In the rows, 128 means zero.
Here are made-up nodes, facts about them, and rows of numbers that follow some of those facts. Name the node behind each unnamed row.

There are 2 kinds of fact about the nodes: θ, δ.
θ: refers to; δ: uses
zeston	θ	skador; zeston	θ	bromor; doklem	θ	mina; doklem	θ	stafla; paben	θ	drapur
paben	θ	plake; paben	θ	stiska; paben	θ	grebril; paben	θ	kograk; tibuk	θ	gaplu
tibuk	θ	vebrol; gridin	θ	nuni; gitra	θ	brumol; zomak	θ	stobepam; zofistes	θ	pomi
zofistes	θ	bridrom; zofistes	θ	stanelil; rubal	θ	kekan; mina	θ	sudrunis; mina	θ	fadril
mina	θ	bromor; drefak	θ	gretagram; drefak	θ	mina; drefak	θ	fadril; stanelil	θ	daflur
trovo	θ	gridin; trovo	θ	flobe; brumol	θ	sodris; britel	θ	gridin; gomene	θ	kulus
nerem	θ	futo; sokitre	θ	zeston; sodris	θ	grebril; sodris	θ	flokufu; peplo	θ	skador
sigor	θ	sudrunis; sigor	θ	zedren; skador	θ	zedren; skador	θ	vanir; skador	θ	tafli
lunum	θ	gretagram; lunum	θ	vanir; vater	θ	flotrel; vater	θ	zedren; fetrebis	θ	plupa
drapur	θ	sodris; drapur	θ	peplo; viste	θ	kiplimen; viste	θ	gaplu; viste	θ	nuni
viste	θ	tibuk; kuzer	θ	piba; zolol	θ	mina; flogri	θ	drapur; flogri	θ	lezok
gretagram	θ	zeston; flokufu	θ	vanir; vanir	θ	fadril; dratruk	θ	skila; kidu	θ	kekan
daflur	θ	flotrel; daflur	θ	fomu; daflur	θ	vovim; daflur	θ	pazar; retatus	θ	tibuk
retatus	θ	kidu; skisuplan	θ	trovo; skisuplan	θ	vistis; stobepam	θ	vovim; ruful	θ	dogrofis
ruful	θ	vebrol; bradam	θ	vebrol; vistis	θ	tafli; vistis	θ	trires; trebran	θ	vovim
trebran	θ	brazu; klisan	θ	bromor; klisan	θ	drogrem; brigrel	θ	vovim; brigrel	θ	klamen
buklal	θ	lafibru; stobri	θ	vanir; stobri	θ	kograk; flastar	θ	viste; flastar	θ	gitra
kagim	θ	peplo; revon	θ	dratruk; revon	θ	gretagram; skota	θ	paben; pomi	θ	tafli
pomi	θ	peplo; pomi	θ	zeston; loskim	θ	gretagram; trufom	θ	fomu; mevel	θ	vuki
mevel	θ	loskim; mevel	θ	skador; mevel	θ	gaplu; mevel	θ	petrelun; teme	θ	ruful
flalos	θ	zedren; butos	θ	papar; butos	θ	robam; stiska	θ	pobro; stiska	θ	vebrol
treva	θ	skador; bridrom	θ	bradam; kopor	θ	zedren; kopor	θ	vanir; stuski	θ	gretagram
fadril	θ	zedren; bromor	θ	vovim; klamen	θ	kopor; kulus	θ	plake; pazar	θ	kopor
doflamo	θ	vanir; dretru	θ	flobe; dretru	θ	brigrel; flarul	θ	revon; flarul	θ	pazar
bratrok	θ	vuki; stugetek	θ	bratrok; stugetek	θ	peplo; dogrofis	θ	skador; dogrofis	θ	plake
ragrafur	θ	zedren; ragrafur	θ	vanir; ragrafur	θ	flalos; ragrafur	θ	kopor; papar	θ	fano
papar	θ	ragrafur; papar	θ	vistis; gaplu	θ	pomi; bretras	θ	zedren; bretras	θ	sokitre
bretras	θ	brigrel; letra	θ	pazar; letra	θ	fetrebis; letra	θ	kekan; lezok	θ	peplo
futo	θ	drefak; piba	θ	fomu; piba	θ	kograk; piba	θ	nulotril; brazu	θ	vanir
defas	θ	bradam; defas	θ	kopor; vebrol	θ	pobro; vebrol	θ	grebril; vebrol	θ	zeston
klevak	θ	kulus; klevak	θ	bromor; klevak	θ	lezok; trires	θ	stoplatan; grastaso	θ	paben
nuni	θ	pomi; nuni	θ	flokufu; nulotril	θ	kekan; nulotril	θ	dogrofis; fotrir	θ	paben
kekan	θ	pazar; pobro	θ	grebril; logrefu	θ	flogri; kograk	θ	skila; kograk	θ	dogrofis
sudrunis	θ	zedren; bresto	θ	vebrol; fomu	θ	fadril; fomu	θ	flokufu; pegrak	θ	skila
stekli	θ	paben; stekli	θ	kopor; stoplatan	θ	skila; bostim	θ	stoplatan; bostim	θ	grebril
doklem	δ	silatram; gitra	δ	festim; zomak	δ	gasal; saplel	δ	zedren; brastagro	δ	buvel
mina	δ	stiletun; drefak	δ	saplel; trovo	δ	kagim; stiletun	δ	vuki; brumol	δ	klodrun
bodus	δ	raplok; gredril	δ	kleplo; brobrubrun	δ	klobim; peplo	δ	geflor; sigor	δ	flalos
silatram	δ	robam; vater	δ	brastagro; klobim	δ	tafli; flidal	δ	mina; viste	δ	stiska
grebril	δ	breflam; brifla	δ	viste; klodrun	δ	drefak; breflam	δ	revon; raplok	δ	skeklil
paskor	δ	flotrel; stobepam	δ	pegrak; ruful	δ	mevel; flotrel	δ	deplur; vistis	δ	gredril
stobri	δ	ridel; fladrol	δ	fano; kagim	δ	fadril; stafla	δ	kograk; klodriklas	δ	grebril
flustuk	δ	kekan; tradu	δ	lezok; trufom	δ	bodus; tafli	δ	flumor; nogre	δ	tripum
teme	δ	dopi; flalos	δ	flustuk; butos	δ	pazar; kopor	δ	flople; vuki	δ	stivo
festim	δ	zomak; bizar	δ	gitra; bromor	δ	nulotril; kulus	δ	stenam; pazar	δ	nuni
flobe	δ	stobri; flarul	δ	trufom; bratrok	δ	plevobos; kleplo	δ	peplo; ragrafur	δ	fotrir
skodrir	δ	vodrur; buvel	δ	gaplu; gaplu	δ	stekli; datis	δ	bridrom; fano	δ	grastaso
dopi	δ	drudri; plepos	δ	bromor; bretras	δ	kuzer; lezok	δ	bizar; drudri	δ	grosu
futo	δ	sigor; piba	δ	vater; remam	δ	plepos; kebu	δ	ragrafur; sukugrar	δ	vistis
stivo	δ	ruful; grosu	δ	kopor; grastaso	δ	fomu; nuni	δ	trovo; drogrem	δ	bretras
geflor	δ	nogre; nulotril	δ	luru; fotrir	δ	retatus; tripum	δ	piba; kekan	δ	remam
pobro	δ	lafibru; luru	δ	teme; kograk	δ	tradu; bresto	δ	skodrir; fomu	δ	doklem
pegrak	δ	flidal; zedren	δ	bresto

Some nodes and their rows:
[133 121 127 158 165 114 126 154 135 115 142 131 132 129 124 132 118 128
 129 130  94 135 132 121 137 120 171 159 136 140 136 143 119 161 135  99
 145 103 140 152 118 113 128 130 129] -> pomi
[148 147  78 132 142 101 154 123 147 120 145 110 163 127 135 154 109 127
 151 152 115 131  95 109 103 115 149 110 136 132 137 154  96 129  99 137
 138 106 136 133 126 154 128 124 120] -> trovo
[120 107  84 149 132 143 135 114 152 140 145 123 103 145 113 118 131 145
 124 138 101 144 109 138 116 138 127 139 124 118 137  98 142 141 142 141
 145 122  96 147 116 123 116 144 116] -> flople
[104 116 121 103 161 123 141 118 119 154 144 158 105 117 122 133 120 136
 160 143 108  97 116 109  87 114 117 112 123 122 139  99 124 127 131 132
 114 145 143 113 126  87 138 126 159] -> kopor
[129 118 151 109 151 146 147 121 122 126 116 146 110 105 113 139 120 110
 141 162  90 105 105  98 104 130 153 125 121 153 126  84 116 139 126 131
 115 154 172 108 121 121 124 154 166] -> vanir
[116 129 113 123 144 110 141 131 126 123 145 133 130 112 127 129 141 123
 144 132 114 114 138 125 107 110 137 125 125 130 138 129 132 135 135 126
 121 131 121 136 124 114 133 134 130] -> defas
[123 128 111 137 125 122 126 128 140 126 124 120 125 124 127 123 130 135
 127 127 117 134 130 126 135 125 140 140 128 128 130 121 131 134 120 122
 115 137 112 145 132 126 130 138 124] -> zodravak
[114 136 132 116 130 152 117 126 129 126 147 150 111 124 121 120 138 153
 127 119  87 129 129 152 156 104 159 146 140 134 138  94 124 158 115 116
  75 139  73 150 120 121 144 136 101] -> bodus
[117 129 118 132 117 129 140 133 166 116 137 121 135 132 149 130 142 130
 121 119 126 140 127 131 129 134 132 138 122 134 144 135 129 132 125 133
 112 135 105 163 137 121 141 137 122] -> vovim
[105 153 162  96 141 131 132 142 117 110 155 157 137 101 142 128 152 133
 139 107  91 110 151 143 155  84 170 135 137 154 146 124 109 157 108 111
  54 148  89 151 120 120 165 129 112] -> flarul
[126 129 109 132 142 108 134 132 124 102 137 140 124 101 114 138 142 112
 141 139 123 103 143 141 108 121 151 132 132 122 121 133 140 137 139 110
 131 109 116 142 137 123 109 143 100] -> bresto
[115 111 137 146 123 119 127 127 134 120 122 125 114 116 124 109 149 131
 119 120 124 122 145 128 137 133 139 147 130 130 122 123 142 134 130 105
 109 149 117 155 141 110 129 145 122] -> kleplo
[152 115 111 134 113 103 141 118 144 118 139 116 131 129 126 132 121 133
 115 125 145 102 113 120 115 147 151 108 143 119 110 134 115 123 105  98
 126 131 123 170 180 129 112 145 101] -> flotrel
[122 127 117 136 147 114 138 133 130 119 143 126 133 121 127 125 138 123
 135 129 107 126 134 123 120 117 147 136 127 137 136 131 130 142 133 120
 126 128 122 146 120 119 134 137 129] -> logrefu
[119 100  91 154 150 126 143 126 152 124 161 120 113 123 113 119 142 126
 133 150 105 125 118 130  97 117 125 140 120 123 138 129 143 137 151 139
 143 104 113 140 106 116 122 159 129] -> retatus
[118 114 111 148 146 107 139 129 130 121 147 113 130 110 119 118 139 120
 140 141 111 117 137 119 116 101 136 139 119 133 132 142 138 133 135 125
 119 121 128 133 111 121 135 151 135] -> fotrir
[125 130  99 133 155  95 139 124  98 124 148 121 135 109 103 119 146 122
 144 132 103 113 149 125 117 100 152 124 130 135 125 129 139 141 137 115
 132 129 118 130 112 131 125 135 121] -> paben

Name these rows:
No name comes twice in this set of rows, the named rows included.
[126 126 108 140 123 118 136 120 130 128 130 109 132 126 121 115 142 131
 125 127 113 133 132 123 133 120 143 131 130 138 127 119 134 134 122 125
 116 150 114 142 124 135 132 143 125]	skila
[122 125 142 122 141 130 144 144 157 104 145 151 122 114 144 146 133 115
 132 133 117 112 122 126 108 136 148 135 124 135 142 135 121 141 132 120
 118 119 132 155 144 104 134 144 126]	mina
[115 131 159 138 117 102 121 140 126 111 106 123 133 100 138 114 148 122
 124 110 135 117 167 121 157 120 150 148 132 142 120 140 135 130 109  90
  83 163 130 151 148 114 142 136 125]	sukugrar
[108 131 112 117 145 101 163 126 132 124 173 119 149 126 145 115 161 125
 138 108 114 119 143 122 107  98 133 108 120 144 153 150 126 130 137 139
 112 147 102 151 111 117 162 134 131]	kekan
[130 129 112 139 149 114 138 128 111 116 133 125 130 107 108 125 139 115
 139 141 100 118 136 121 122 110 161 134 131 141 125 119 133 144 135 114
 130 128 130 127 112 135 119 143 127]	sodris
[122 128 111 134 147 108 142 130 120 122 144 126 134 116 121 123 143 125
 137 126 108 120 141 122 118 109 148 131 128 136 133 132 130 140 134 122
 126 131 118 138 117 122 131 136 126]	skota
[116 142  96 126 145 108 128 135 118 101 128 147 128  88 117 145 147 105
 154 143 120 112 160 147 108 109 142 141 127 120 128 135 147 137 143 120
 132 104 109 130 125 124 109 135 104]	bradam
[112 138 143 107 149 147 134 130 124 118 160 160 116 114 124 124 146 138
 134 122  80 117 133 150 141  97 169 141 137 143 147 102 116 160 125 121
  82 132  83 148 110 119 150 137 108]	trufom
[126 129 132 132 141 134 144 142 150 101 133 137 130 114 139 145 137 110
 132 137 106 130 127 125 116 132 154 143 124 144 140 129 123 145 136 128
 127 121 129 148 126 126 129 144 128]	stuski
[133 100  92 147 127 135 139 111 151 132 150 123 104 142 108 115 130 142
 116 135 115 127 106 133 109 148 136 130 130 114 125 104 137 136 138 123
 144 120 102 156 137 121 108 152 108]	vodrur
[112 111 117 125 139 111 112 130 142 151 129 154 101 122 132 135 105 154
 144 128 142 102 124 124 110 133 114 130 134 101 127 123 125 120 113 102
 109 124 128 147 170  77 128 119 128]	zedren

Now the same nodes, written a new way:
Known rows:
[109 122 117  90 155 122 111 154 152 121  95 109 131 151 110 129 138 122
 118 132 138 117 157 140 118 126 118 125 127 139 133 153 117 106 133 131
 114 129 126 110 115 150 119 102 148 110 164 143 113 138 133 138 137] -> skisuplan
[124 131 106 123 138 106 111 145 152 107 103 151 127 152 109 144 128 128
 125 124 112 130 143 126 122 128 104 123 125 140 134 136 114 106 131 155
 106 125 138 118 120 148 112 135 138 120 156 133 134 137 144 117 131] -> ragrafur
[125 123  98 133 125 118 138 149 137 156 187 107 139 133 114 177 119 128
 139 133 140 123 130  88 130 120 132 143 105 113 132 147 119 158 125 121
 126 129 136 159 129 121 110 150 166 116 119 173 170  72 129 120 135] -> ruful
[118 118 117 131 134 114 142 140 130 118 122 148 112 121 132 128 129 127
 135 116 120 129 132 128 125 127 121 109 120 138 126 130 123 108 128 129
 120 128 132 131 131 128 101 138 117 141 144 131 141 116 136 113 122] -> sokitre
[139 146 130 119 129 147 135 130 131 131 131 101 141 113 131 112 113 120
 133 131 131 122 135 109 101 132 148 151 133 117 129 112 129 129 136 117
 141 122 139 143 128 120 148 134 157 115 123 120 112 133 125 140 136] -> ridel
[116  97 116 126 124  85 163 153 115 114 147 119  97 132 146 121 134 127
 126 126 128 120 133 122 102 134 133 107 141 128 125 141 157 124 126 105
 123 168 114 127 114 133 122 110 134 129 143 127 157 173 118 111 114] -> tafli
[137 148 133 116 133 139 137 133 131 132 135 100 138 110 130 117 112 118
 131 125 130 121 138 107  96 132 148 148 134 118 124 109 127 133 139 116
 136 128 142 138 128 120 145 139 153 117 128 127 117 130 126 139 136] -> flumor
[120  98 116 115 143 109 163 136 130 134 134 108  98 123 130 125 143 129
 124 131 131 118 125 133 127 122 126  97 120 127 128 135 122 134 128 104
 127 137 117 129 122 135 119 120 118 132 147 148 144 123 121 129 118] -> pomi
[119  97 109 111 142 115 154 140 140 138 128 101  97 128 127 129 145 120
 131 130 138 127 139 130 117 119 122 105 109 128 114 140 133 119 128  99
 130 134 120 129 117 131 118 109 125 129 138 142 138 123 117 127 115] -> nuni
[153 145 178 118  73 148 162 183 156 124 165 184 131 147 139 117 114 166
  87  83 127 117 117 169 160  73 168 179 140 159 130 144  31 114 128 157
 109 123 112  80 114  86 140 114  65  67 180 173  69  81 145  97 108] -> stekli
[136 129 117 124 138 111 125 133 144 119 122 147 117 140 122 144 127 137
 132 124 110 126 134 129 135 133 113 120 128 138 132 133 117 121 126 147
 112 124 140 124 124 143 119 140 117 129 153 139 138 133 138 119 129] -> doflamo
[110 139 147 136 133 143 100 117 116 133 108 109 122 125 120 117 130 132
 132 152 132 134 142 136 139 145 128 134 129 124 132 136 149 123 124 109
 137 132 137 115 118 117 133 127 134 136  98 118 129 126 115 141 137] -> paskor
[145 120 135 146  91  90 133 142 104 108 162 143 127 157 143 151 131 143
 119 139 131 130 121 105 116 134 122 149 161 122 129 128 164 147 117 140
 125 170 116 125 116 137 135 115 144 111 114 114 151 190 110 111 131] -> skila
[130 134 111  93 126 161 115  53 132 122 133 130 212 133 143  80 141 132
 104 105  94 104 110 147 164 145 144 124 161  89  97 142 147 132 143 173
 158 134  98 116 172 121 148  79 151 199 118 129 121 183 125 185 126] -> plepos
[155 117 124 125 116 136 128 112 143 124 137 108 113 142 116 155 134 128
 130 114 129 140 130 119 134 119 121 129  94 118 107 119 124 154 123 139
 144 114 120 147 112 128 127 125 105 119 113 130 128 113 114 122 102] -> kidu
[136 143 115 140 150 109 128 131 135 132 112 162 106 131 106 140 121 148
 150 132  94 133 123 122 131 158 125 115 126 126 144 120 118 127 118 122
 112 116 169 116 128 150 118 165 118 140 136 135 163 104 139 127 129] -> drefak
[142 153 123 130 145 116 120 122 132 132 117 146 123 132 110 117 121 155
 145 122  99 134 114 122 137 148 135 119 129 128 138 119 112 130 128 128
 120 109 151 115 137 152 128 151 122 131 133 124 131 123 137 137 132] -> nerem

Which node is each row?
No name comes twice in this set of rows, the named rows included.
[124 117 109 138 139  94 166 143 115 149 172 102  91 117 134 123 144 139
 150 131 115 116 116  97 104 149 149 112 129 111 127 138 154 147 127  75
 137 152 138 138 122 124 126 146 146 130 121 145 175 108 117 134 120]	vuki
[101 117 141 159 118 134 135 137 102 141 139 162 132 113 149 136 125 117
 116 149 141 130 122 143 156 133 121 122 125 131 137 134 145 119 105 130
 120 130 137 122 133 111 111 137 118 146 103 143 155 119 128 111 150]	kulus
[143 124 141 121 132 115 136 146 150 113  87 159 121 162 110 158 133 117
 116 166 133 140 138 127 132 141  88 138 116 126 136  97 131 145  76 133
 120 136 171  90 115 175 149 125 119 105 120 118 119 195 109 127 157]	pegrak
[137 113 115 136 120 114 137 139 132 117 130 154 115 138 132 149 127 125
 131 115 119 137 136 112 117 137 114 120 111 132 117 121 134 124 124 144
 130 129 137 142 119 129 119 141 116 134 118 132 146 119 127 107 117]	fomu
[123 100 126 113 145 129 173 142 139 138 119 107 106 112 128 127 136  96
 120 147 148 124 145 117 115 125 119 120 100 124 123 103 132 139 110  98
 141 137 145 131 115 141 148 120 126 116 125 136 127 137 114 131 131]	gitra
[148 131 118 131 125 119  94 115 148 129 111 149 111 169  94 169 136 149
 143 137 118 155 131 134 159 144 101 123 105 127 121 136 119 140 109 144
 122 107 142 118 115 150 113 144 112 119 118 124 138 112 122 122 126]	flarul
[ 97 109 122 149 136 119 155 156 108 148 152 137 121  96 142 128 123 111
 132 150 134 117 124 114 132 138 136 115 116 125 143 138 138 126 117 102
 123 139 150 135 135 108 107 151 146 155 114 158 170  92 129 120 145]	lezok
[140 138  78 104 167 103 155 148 170 169 177  89 119 120  88 159 127 136
 152 117 113 104 112  83 108 130 152 118 105 106 144 140  88 164 141  95
 118 107 148 147 137 143 128 158 164 109 177 183 157  47 146 155 127]	mevel
[117 117 136 135 144 114 139 121 119 144 136 121 100 127 123 107 147 139
 132 148 129 124 113 146 148 142 127 100 124 112 144 141 140 140 114  88
 129 128 129 104 138 131 125 127 112 136 118 134 149 121 117 145 130]	bratrok
[103 107 143 141 137 148 124 135 128  97  48 181  95 121 133 121 129  94
 122 144 118 154 155 160 137 150  88 104 100 153 114  99 146  80  97 129
 130 124 182 115 115 126 118 152  91 155  88 110 129 150 120  99 137]	stobepam
[110 100 136 142 107 126 138 134 105 140 147 137 127 132 141 149 144 117
 118 152 151 134 126 143 155 115 109 125 116 127 123 143 150 139 103 122
 123 144 120 122 122 116 105 108 120 132 107 141 155 142 115 124 139]	pobro

Now the same nodes, written a new way:
Named rows:
[174 150 151 144 141 101 126  83  95 137 139  95  65 129 142 132  97 129
 130  98 149  98  98 129 156 111 185 162 104 130 125 110  91 132  20  84
 160 150 115 106 131] -> gitra
[144 134 117 129 141  98 155 128  99 147 114 131  96 135 125 166 117 125
 111 120 122 105  92 143 145  97 126 121 132 131 129 144  97 108 106 130
 145 131 155 109 138] -> klobim
[136  91 129 131 161 103 151 150 125 121 132 114 127 135 147 158 147 128
 154 106 125 126  99 104 127 139 156 121 138 136 134 114 123 127 155 144
 133 103 170 124 103] -> sidek
[138 161 122 132 106 131 143 110  91 137 119 137 113 143 125 123 117 143
  99 134 142 141 108 129 128  87 142 110 122 150 142 118 131 141 105 116
 130 159 133 126 134] -> nuni
[134 169  86 139  98 163 154 145  67 151 121 135  95 132  83 145  59 134
 118 130 152 124  75 128 120  87 161 114 109 163  92 160 184 145 135 140
 117 177 138 149  84] -> fomu
[136  98 139 128 130 127 125 130 130 106 136 114 111 143 153 135 162 135
 142 139 126 143 108  77  97 135 160 124 115 142 141 101 139 183 136 122
 125 112 146 132  97] -> flogri
[167 158 166 118 122 121 150  81 100 113 123 112  79 125 146 124 102 149
 116 115 145 102 140  99 153  70 180 155 108 146 123 106  99 163  32  84
 160 119 140 111 135] -> lezok
[128  80 126 108 137 130 110 143 121 109 139 103 136 137 156 130 148 121
 132 149 144 135 106  82  90 135 158 139 117 116 121 131 114 182 153 118
 110 113 142 128 115] -> klevak
[186 139  74 140 151  97 129 127 101 111  77 133 116 120 126 124 152 109
  74 141 124 121 127 133 178 113 137  85 163  94 152 101 129 124 104 181
 169 146 158 115 147] -> stiletun
[155  88 122 123 111 119 138 152 123 136 144  93 110 136 149 146 133 127
 152 135 124 149 120  80 128 140 147 128 127 136 115 129 144 167 145 149
 106 121 142 114 105] -> rubal
[108 121 127  85 104 132 119 102  85 182 109 116 114 150 124 130 119 140
  81 140  95 156  84 134 127  95 124 122 150 124  84 146 135  97 119 125
  94 122 122 109 166] -> drefak
[127 142 148 132 113  96 133 157 101 132 126 135 118 151 116 145 101 166
 108 122 125 107  99 171 157  89  89 107 101 127 134 159  84 140 104 136
 145 120 171  71 121] -> plepos
[138  94 127 129 164 101 152 147 125 124 132 114 127 137 143 162 149 128
 153 108 127 127  97 102 122 138 155 123 138 134 133 114 130 125 152 144
 134 105 169 126  99] -> stenam
[136 116 128 129 127 113 171 136 127 114 133 117 145 141 132 140 137 124
 150 108 129 145 115 109 127 139 157 112 126 152 138 118 167 137 157 151
 130 112 178 138  87] -> robam
[149 110 129 126 103 129 131 143 122 131 147 100 128 140 149 126 143 135
 146 136 135 158 127  78 122 136 156 122 123 142 126 112 148 179 155 140
 105 127 137 121 106] -> doflamo
[136 135 113 132 148 108 159 132  93 148 114 132  95 135 124 164 111 123
 116 123 130 102  89 146 135  97 133 116 134 136 123 144 106 110 115 139
 142 140 160 117 121] -> fladrol
[142 130 117 113 105 135 126 134  89 156 132 117 111 132 138 123 111 132
  95 157 150 138 115 110 130  84 138 127 128 125 114 148  97 159 118 118
 105 159 125 109 159] -> bretras

Rows to name:
No name comes twice in this set of rows, the named rows included.
[135  89 132 129 125 117 147 120 110 112 151 117 157 154 172 110 160 111
 142 129 155 165 120 104 116 125 154 124 118 141 147 118 102 146 168 126
 134 123 170 129 122]	skisuplan
[124 116 142 113 118 133 143 131 129  95 124 124 145 140 150 118 158 144
 126 136 140 149 131  78 103 111 163 120 124 144 148  98 154 182 158 121
 122 110 159 141 108]	pomi
[136  81 144 113 134 138 137 129 120  95 126 123 113 144 164 148 171 137
 126 152 134 145 111  58  90  96 151 125 118 148 126 104 110 201 154 128
 125  94 160 126 113]	stugetek
[116 129 138  87 129 127 144 144 143  99 110 116 167 119 123 122 137 158
 124 116 135 125 133  90 111 123 167 130 143 127 142 110 179 165 151 131
 112 107 173 149 105]	gretagram
[147 156 126 114 128 110 151 132 110 147 111 120 118 122 115 141  95 148
 107 112 133 108 122 126 149  97 144 130 140 125 128 132 129 122  99 130
 125 139 145 115 138]	stafla
[134  95 133 106 119 138 126 145 123 119 140 104 142 136 156 122 141 135
 130 143 141 151 123  70 109 123 157 132 125 132 124 118 132 184 164 129
 105 117 152 126 119]	lunum
[147 157 140 113  67 129 123 148  87 127 135 128 119 147 104  97  87 190
  97 150 118 132 128 137 184  85 114 111  93 143 127 138 135 149  93 140
  93 146 140  79 113]	flalos
[152 126 118 134 101 118 161 113  87 147 133 125 103 149 144 127 124 110
 103 146 139 150 121 138 140  87 124 116 117 141 124 152  94 132 117 135
 135 144 149 106 145]	butos
[151  99 128 126 104 123 161 128 120 109 147 111 137 152 158 116 158 120
 139 139 137 167 133  95 120 133 153 121 120 145 134 125 129 164 162 141
 123 115 164 124 111]	papar
[158 134  92 120 117 113 106 118 111 108 100 116  95 125 120 120 135 113
  81 164 130 116 122 130 129 133 148 111 123  92 139 125 136 159  75 130
 138 148 118 124 133]	ruful
[132 136 144 119 122 109 128 153  73 114 125 143 122 154 112 124  96 180
 107 129 113  95  88 166 186  86 101 116  90 132 134 150  87 102  90 139
 129 126 174  70 105]	flustuk
[131 129 137 107 134 128 152 120 105 115  96 145  99 130 130 154 134 146
  87 144 126 109 115 105 115  58 130 124 133 139 127 129 107 160 108 120
 139 116 160 121 138]	bratrok
[168 121 106 110  97 106 171 128 119 140 149 118  70 116 133 137 132 122
 107 181 123 112 161 129 122 116 111 144 120 125 159 164  87 120  70 118
  75 184 117 114 148]	piba
[148 170 131 107 113 118 191 117 130 117 114 143  91 108 114 139 133 168
  99 161 118 108 168 105 118  82 125 129 131 154 182 121 139 143  73 119
  89 166 124 141 132]	peplo
[137 176 109 123 126  94 128 113 131 120  98 115  97 125  85 137 108 135
 110 120 111  92 101 165 127 152 155 117 116 115 155 130 181 116  45 113
 133 152 126 142 100]	grebril

